Below are the code and all the weights of a small trained network. Each question names an input and a class and asks about switching units off, where a switched-off unit gives its printed mean instead of its output.

import numpy as np


def w(rows, s, z=0):
    codes = np.array(rows[::2]) - 128.0
    scale = np.full(codes.shape[1], s)
    scale[-1] = z or s
    return codes * scale


def f(y):
    return np.maximum(y, 0)


def log_softmax(a):
    a = a - a.max(-1, keepdims=True)
    return a - np.log(np.exp(a).sum(-1, keepdims=True))


def net(x, mask):
    res = np.array(x, float).reshape(1, 3) / 4 @ E
    y = f(res @ A[0][:, :-1].T + A[0][:, -1])
    res = res + np.where(mask, y, B[0][:, -1]) @ B[0][:, :-1]
    return log_softmax(res[-1] @ U[:, :-1].T + U[:, -1])


A, B = {}, {}
E = w([
[105,1,139,103,96],'x0',
[8,206,163,68,39],'x1',
[107,132,193,189,168],'x2',
],0.0084)
A[0] = w([
[123,97,80,93,136,144],'n0',
[114,140,152,180,146,255],'n1',
[151,216,108,37,124,205],'n2',
[132,82,93,59,85,185],'n3',
[60,92,126,167,63,134],'n4',
[149,148,81,94,121,127],'n5',
[118,112,96,140,170,32],'n6',
[119,134,139,191,120,41],'n7',
[200,127,149,128,128,76],'n8',
[106,113,52,240,155,61],'n9',
[131,241,97,163,172,174],'n10',
[108,126,209,186,120,151],'n11',
[225,130,42,135,109,20],'n12',
[187,81,110,171,200,4],'n13',
[199,127,129,177,146,94],'n14',
[157,113,99,222,105,34],'n15',
[149,217,81,164,146,120],'n16',
[78,183,161,64,84,78],'n17',
[134,163,113,141,132,23],'n18',
[144,173,88,168,132,252],'n19',
[43,108,133,124,87,86],'n20',
[142,138,79,78,64,235],'n21',
[166,123,102,84,158,63],'n22',
[97,178,176,103,112,110],'n23',
[90,69,149,140,108,163],'n24',
[111,137,47,110,138,186],'n25',
[50,143,156,119,91,20],'n26',
[111,141,25,117,118,181],'n27',
[110,141,165,253,135,231],'n28',
[147,170,131,124,156,194],'n29',
],0.011,0.0023)
B[0] = w([
[142,102,166,209,224,178],'n0',
[118,46,142,194,118,180],'n1',
[211,110,200,167,211,232],'n2',
[160,100,187,123,204,225],'n3',
[251,96,93,108,215,204],'n4',
[125,110,202,110,78,169],'n5',
[146,211,90,119,158,150],'n6',
[193,128,150,162,128,144],'n7',
[172,167,122,164,175,171],'n8',
[137,193,75,186,151,182],'n9',
[127,25,131,45,168,237],'n10',
[180,88,178,161,129,178],'n11',
[182,156,148,147,113,215],'n12',
[183,179,81,164,174,234],'n13',
[210,181,149,170,161,204],'n14',
[147,172,62,142,173,171],'n15',
[73,63,128,58,244,210],'n16',
[159,172,52,253,193,255],'n17',
[108,89,94,36,85,146],'n18',
[108,40,193,78,139,196],'n19',
[115,144,109,163,236,218],'n20',
[161,118,212,214,159,225],'n21',
[194,198,166,167,132,165],'n22',
[185,130,65,208,171,210],'n23',
[109,91,120,101,220,191],'n24',
[218,61,185,199,129,178],'n25',
[191,202,99,141,209,219],'n26',
[127,101,204,189,100,190],'n27',
[139,94,223,173,136,202],'n28',
[130,15,117,90,157,178],'n29',
],0.0049,0.0078)
U = w([
[152,247,75,168,160,74],'0',
[142,152,181,170,125,238],'1',
[127,120,122,104,168,195],'2',
[121,133,135,148,110,170],'3',
[85,141,133,65,93,5],'4',
[119,186,90,121,95,5],'5',
],0.015,0.0024)

Each question gives the input, the list of numbers given to net, and the class t.
The units are the neurons (one row each of A and B). Each row of codes is followed by its name. A weight is (code - 128) times the scale printed after its matrix; where a second scale follows, it is the last column's (A, B and U).
mask holds one flag per neuron, in row order. A switched-off neuron (its flag False) gives its mean, the last column of its row in B, instead of its output. The means were averaged over made-up inputs and are rounded, as every weight is.
A unit's drop is (log p(t) with every unit on - log p(t) with that unit switched off) / (log p(t) with every unit on - log p(t) with every unit switched off).
The circuit of an input: a set's keep is (log p(t) with only the set's units on - log p(t) with every unit switched off) / (log p(t) with every unit on - log p(t) with every unit switched off). Starting from the 12 units with the biggest drops (on a tie, the unit counted first), units are removed one at a time, each time the one whose removal leaves the highest keep (on an exact tie, the one counted first), for as long as the keep stays at least 0.8.
circuit, biggest first: the units of the circuit, biggest drop first
unit that matters most: the unit with the biggest drop
top k neurons: the k neurons with the biggest drops, biggest first
drop of u: that unit's drop, to one decimal
input [5,-8,7], class 0: unit that matters most => n13
input [4,-5,-3], class 0: circuit, biggest first => n13; n10; n19
input [-8,6,3], class 2: circuit, biggest first => n10; n16
input [-6,5,4], class 2: circuit, biggest first => n10; n16
input [7,7,-5], class 0: circuit, biggest first => n17; n26
input [1,-6,-8], class 1: circuit, biggest first => n27; n25; n5
input [-8,-7,7], class 2: top 4 neurons => n10; n16; n19; n29
input [-8,4,7], class 2: top 2 neurons => n10; n16
input [0,-7,6], class 0: top 3 neurons => n13; n9; n15
input [4,-6,-4], class 0: drop of n13 => 0.2
input [-6,-2,5], class 2: drop of n10 => 0.2
input [-8,-6,-7], class 2: drop of n10 => 0.4
